Below is a small trained network, with its code and all its weights. Each question gives an input and a target symbol and asks what happens when units are switched off, that is, made to give their printed mean instead of their output.

import numpy as np


def w(rows, s, z=0):
    codes = np.array(rows[::2]) - 128.0
    scale = np.full(codes.shape[1], s)
    scale[-1] = z or s
    return codes * scale


def norm(h):
    return h / np.sqrt((h * h).mean(-1, keepdims=True) + 1e-5)


def f(y):
    return y / 2 * (1 + np.tanh(0.7978845608 * (y + 0.044715 * y**3)))


def softmax(a):
    e = np.exp(a - a.max(-1, keepdims=True))
    return e / e.sum(-1, keepdims=True)


def log_softmax(a):
    a = a - a.max(-1, keepdims=True)
    return a - np.log(np.exp(a).sum(-1, keepdims=True))


def net(x, mask):
    ids = ['βγδζθλμξστφψω'.index(c) for c in x.split()]
    T = len(ids)
    res = E[ids] + P[:T]
    r = norm(res)
    for j in range(2):
        rows = slice(3 * j, 3 * j + 3)
        q, k, v = (r @ M[0][rows].T for M in (Q, K, V))
        z = softmax(np.where(np.tri(T) > 0, q @ k.T / 3**0.5, -1e9)) @ v
        o = O[0][rows]
        res = res + np.where(mask[j], z, o[:, -1]) @ o[:, :-1]
    y = f(norm(res) @ A[0][:, :-1].T + A[0][:, -1])
    res = res + np.where(mask[2:18], y, B[0][:, -1]) @ B[0][:, :-1]
    return log_softmax(norm(res)[-1] @ U[:, :-1].T + U[:, -1])


Q, K, V, O, A, B = {}, {}, {}, {}, {}, {}
E = w([
[128,96,132,144,110,186,92,97,182,95,94],'β',
[211,104,127,171,121,153,128,107,146,93,58],'γ',
[3,153,132,133,140,166,91,110,149,121,145],'δ',
[128,23,158,21,111,88,172,194,122,153,124],'ζ',
[101,172,139,153,185,96,120,97,123,65,94],'θ',
[119,137,97,138,148,148,190,56,152,102,126],'λ',
[98,161,129,177,114,149,88,161,92,153,51],'μ',
[138,149,84,177,115,78,114,102,83,109,175],'ξ',
[96,133,137,148,118,125,91,90,143,63,183],'σ',
[134,128,54,177,141,159,182,118,129,213,90],'τ',
[72,122,90,183,90,184,127,141,153,169,150],'φ',
[143,139,113,117,118,156,80,74,76,76,79],'ψ',
[118,108,169,208,124,139,97,146,202,105,123],'ω',
],0.0038)
P = w([
[116,180,84,237,161,192,92,95,125,117,161],'0',
[131,114,92,98,33,64,120,121,167,112,114],'1',
[109,29,127,123,71,60,133,102,118,126,119],'2',
[166,194,178,178,100,206,138,130,91,133,158],'3',
[74,116,101,233,152,144,205,117,79,45,48],'4',
[104,71,252,84,22,197,137,38,129,126,115],'5',
],0.0031)
Q[0] = w([
[125,97,153,150,93,102,118,85,126,149,116],'head 1',
[133,182,103,226,158,179,108,107,133,104,121],'head 1',
[84,59,79,170,121,84,131,141,137,87,86],'head 1',
[164,171,91,110,243,165,106,186,139,135,169],'head 2',
[143,162,208,206,137,254,152,91,55,108,149],'head 2',
[168,160,195,94,112,120,88,68,155,199,148],'head 2',
],0.012)
K[0] = w([
[156,147,132,158,164,180,101,128,116,127,168],'head 1',
[139,106,147,48,122,110,163,186,119,134,137],'head 1',
[100,49,124,162,173,135,121,118,82,136,146],'head 1',
[98,152,124,123,51,81,98,49,168,156,85],'head 2',
[152,141,183,5,89,89,166,194,144,168,154],'head 2',
[158,218,98,129,131,159,122,156,149,119,138],'head 2',
],0.014)
V[0] = w([
[75,139,38,72,113,195,139,95,35,180,67],'head 1',
[48,190,149,108,212,82,158,118,157,96,60],'head 1',
[142,79,142,80,153,235,170,47,214,103,77],'head 1',
[248,148,112,133,124,80,161,104,64,98,83],'head 2',
[152,131,73,127,148,106,254,89,170,176,205],'head 2',
[162,106,145,188,157,118,104,206,179,203,68],'head 2',
],0.0097)
O[0] = w([
[219,121,133,135,222,157,148,104,106,83,197,146],'head 1',
[132,79,111,128,185,184,81,158,142,112,36,2],'head 1',
[157,105,141,131,163,85,148,195,254,111,152,204],'head 1',
[137,93,80,227,103,126,97,181,106,76,179,11],'head 2',
[124,113,46,96,103,141,183,94,179,38,145,115],'head 2',
[165,201,153,117,103,159,144,195,92,115,117,128],'head 2',
],0.0059,0.0043)
A[0] = w([
[156,226,114,121,146,139,159,61,156,159,93,47],'neuron 1',
[85,170,156,110,111,102,192,97,124,103,155,133],'neuron 2',
[148,159,75,183,117,130,89,212,109,108,128,45],'neuron 3',
[154,2,117,24,173,140,146,182,148,120,203,101],'neuron 4',
[98,99,167,14,107,94,191,124,96,141,82,134],'neuron 5',
[81,72,103,163,132,165,57,138,124,160,67,6],'neuron 6',
[144,104,145,129,205,160,185,155,100,93,161,116],'neuron 7',
[133,216,119,232,154,144,88,32,154,164,156,120],'neuron 8',
[125,179,115,196,98,93,160,85,176,161,125,109],'neuron 9',
[106,188,144,243,73,167,142,124,162,66,143,160],'neuron 10',
[189,153,158,131,165,102,135,136,190,132,94,171],'neuron 11',
[92,65,70,80,74,70,181,114,93,151,102,59],'neuron 12',
[104,89,176,52,134,25,140,162,120,224,126,117],'neuron 13',
[136,61,43,175,127,159,40,96,115,95,143,172],'neuron 14',
[137,16,117,69,79,122,168,153,19,149,144,107],'neuron 15',
[140,74,128,89,81,113,155,186,156,165,170,109],'neuron 16',
],0.0072,0.002)
B[0] = w([
[100,150,184,176,125,123,137,68,164,119,163,223],'neuron 1',
[155,137,146,213,99,139,136,131,145,115,94,241],'neuron 2',
[79,177,132,81,158,102,62,104,179,118,203,166],'neuron 3',
[145,141,142,134,109,137,150,209,64,180,55,170],'neuron 4',
[115,103,77,143,81,142,92,196,179,182,207,255],'neuron 5',
[255,177,86,176,129,125,102,106,163,81,141,163],'neuron 6',
[155,111,143,47,74,111,86,98,157,159,164,153],'neuron 7',
[136,31,114,145,71,85,139,178,119,106,100,183],'neuron 8',
[112,117,177,88,109,151,82,132,131,111,75,198],'neuron 9',
[139,77,83,91,179,231,125,145,77,116,93,222],'neuron 10',
[53,116,109,195,94,132,127,118,69,114,170,195],'neuron 11',
[148,85,143,121,104,85,91,153,75,94,162,163],'neuron 12',
[167,140,101,61,187,138,143,97,86,38,81,229],'neuron 13',
[71,222,123,117,144,84,179,142,154,212,121,188],'neuron 14',
[84,151,84,135,175,183,117,66,144,82,132,137],'neuron 15',
[128,125,143,179,159,88,150,81,138,75,135,170],'neuron 16',
],0.0091,0.0052)
U = w([
[90,138,210,148,203,79,176,112,103,13,80,139],'β',
[70,120,90,128,178,173,28,202,149,64,211,166],'γ',
[101,97,162,50,218,195,108,25,160,198,112,177],'δ',
[175,117,122,115,110,141,146,148,99,133,138,11],'ζ',
[200,215,52,210,186,131,75,109,169,151,56,177],'θ',
[101,76,61,137,167,87,244,197,207,144,65,90],'λ',
[186,168,224,154,164,154,70,121,2,189,139,57],'μ',
[27,145,29,172,96,130,147,51,36,151,132,96],'ξ',
[166,55,85,70,62,45,26,74,159,88,88,21],'σ',
[239,142,67,83,123,212,201,119,102,90,173,93],'τ',
[117,182,193,183,47,133,156,81,210,146,203,232],'φ',
[149,33,141,194,148,43,117,201,113,224,159,195],'ψ',
[90,204,163,43,73,155,94,202,131,188,30,171],'ω',
],0.0066,0.0012)

Each question gives the input, a string of symbols that net reads in full, and the target symbol t.
The units are the heads (3 rows each of Q, K, V and O) and the neurons (one row each of A and B). Each row of codes is followed by its name. A weight is (code - 128) times the scale printed after its matrix; where a second scale follows, it is the last column's (O, A, B and U).
mask holds one flag per unit, heads first, then neurons. A switched-off unit (its flag False) gives its mean, the last column of its rows in O or B, instead of its output. The means were averaged over made-up inputs and are rounded, as every weight is.
A unit's drop is (log p(t) with every unit on - log p(t) with that unit switched off) / (log p(t) with every unit on - log p(t) with every unit switched off).
The circuit of an input: a set's keep is (log p(t) with only the set's units on - log p(t) with every unit switched off) / (log p(t) with every unit on - log p(t) with every unit switched off). Starting from the 12 units with the biggest drops (on a tie, the unit counted first), units are removed one at a time, each time the one whose removal leaves the highest keep (on an exact tie, the one counted first), for as long as the keep stays at least 0.8.
units of the circuit, in order: the units of the circuit, biggest drop first
most important unit: the unit with the biggest drop
k most important neurons: the k neurons with the biggest drops, biggest first
heads that matter: for each layer, one digit per head in row order, 1 if its drop is at least 0.15 and else 0, layers parted by /
input θ γ ξ φ γ, target ξ: heads that matter -> 10
input θ ζ γ, target θ: units of the circuit, in order -> [head 1; neuron 6]
input ψ ψ φ, target ψ: units of the circuit, in order -> [head 2]
input μ β γ λ φ, target γ: 2 most important neurons -> [neuron 3; neuron 10]
input ω γ β, target ω: heads that matter -> 11
input θ δ θ γ φ ψ, target γ: units of the circuit, in order -> [neuron 3; head 2]
input φ θ γ φ σ ζ, target τ: 2 most important neurons -> [neuron 13; neuron 5]
input ξ γ φ, target ξ: heads that matter -> 10
input ω ω φ μ λ, target φ: heads that matter -> 01
input ζ β τ, target φ: heads that matter -> 01
input ξ γ σ, target ξ: heads that matter -> 10
input β δ ω, target β: heads that matter -> 00
input ω ψ ξ ω δ μ, target ω: heads that matter -> 11
input γ ω δ γ β μ, target γ: heads that matter -> 01
input δ γ θ γ γ ω, target γ: units of the circuit, in order -> [head 2; neuron 3]
input ω δ ξ, target ω: units of the circuit, in order -> [head 2]
input ψ ω φ β θ γ, target β: units of the circuit, in order -> [neuron 13; head 2; head 1; neuron 5]
input ψ τ θ, target ψ: heads that matter -> 11
input δ τ ζ δ τ φ, target ω: 3 most important neurons -> [neuron 4; neuron 7; neuron 14]
input ψ φ β β φ σ, target β: most important unit -> neuron 13
input σ θ ξ γ ζ, target γ: units of the circuit, in order -> [neuron 15; neuron 5]
input γ φ γ τ ψ, target γ: units of the circuit, in order -> [head 2; neuron 3]
input ω μ μ λ λ, target μ: heads that matter -> 01
input μ γ γ ζ τ γ, target δ: units of the circuit, in order -> [head 1; neuron 6; neuron 2]
input φ β δ β δ ξ, target β: units of the circuit, in order -> [neuron 13; head 1; head 2]
input θ μ φ ξ, target μ: heads that matter -> 01
input λ λ δ ψ ω, target δ: units of the circuit, in order -> [head 2]
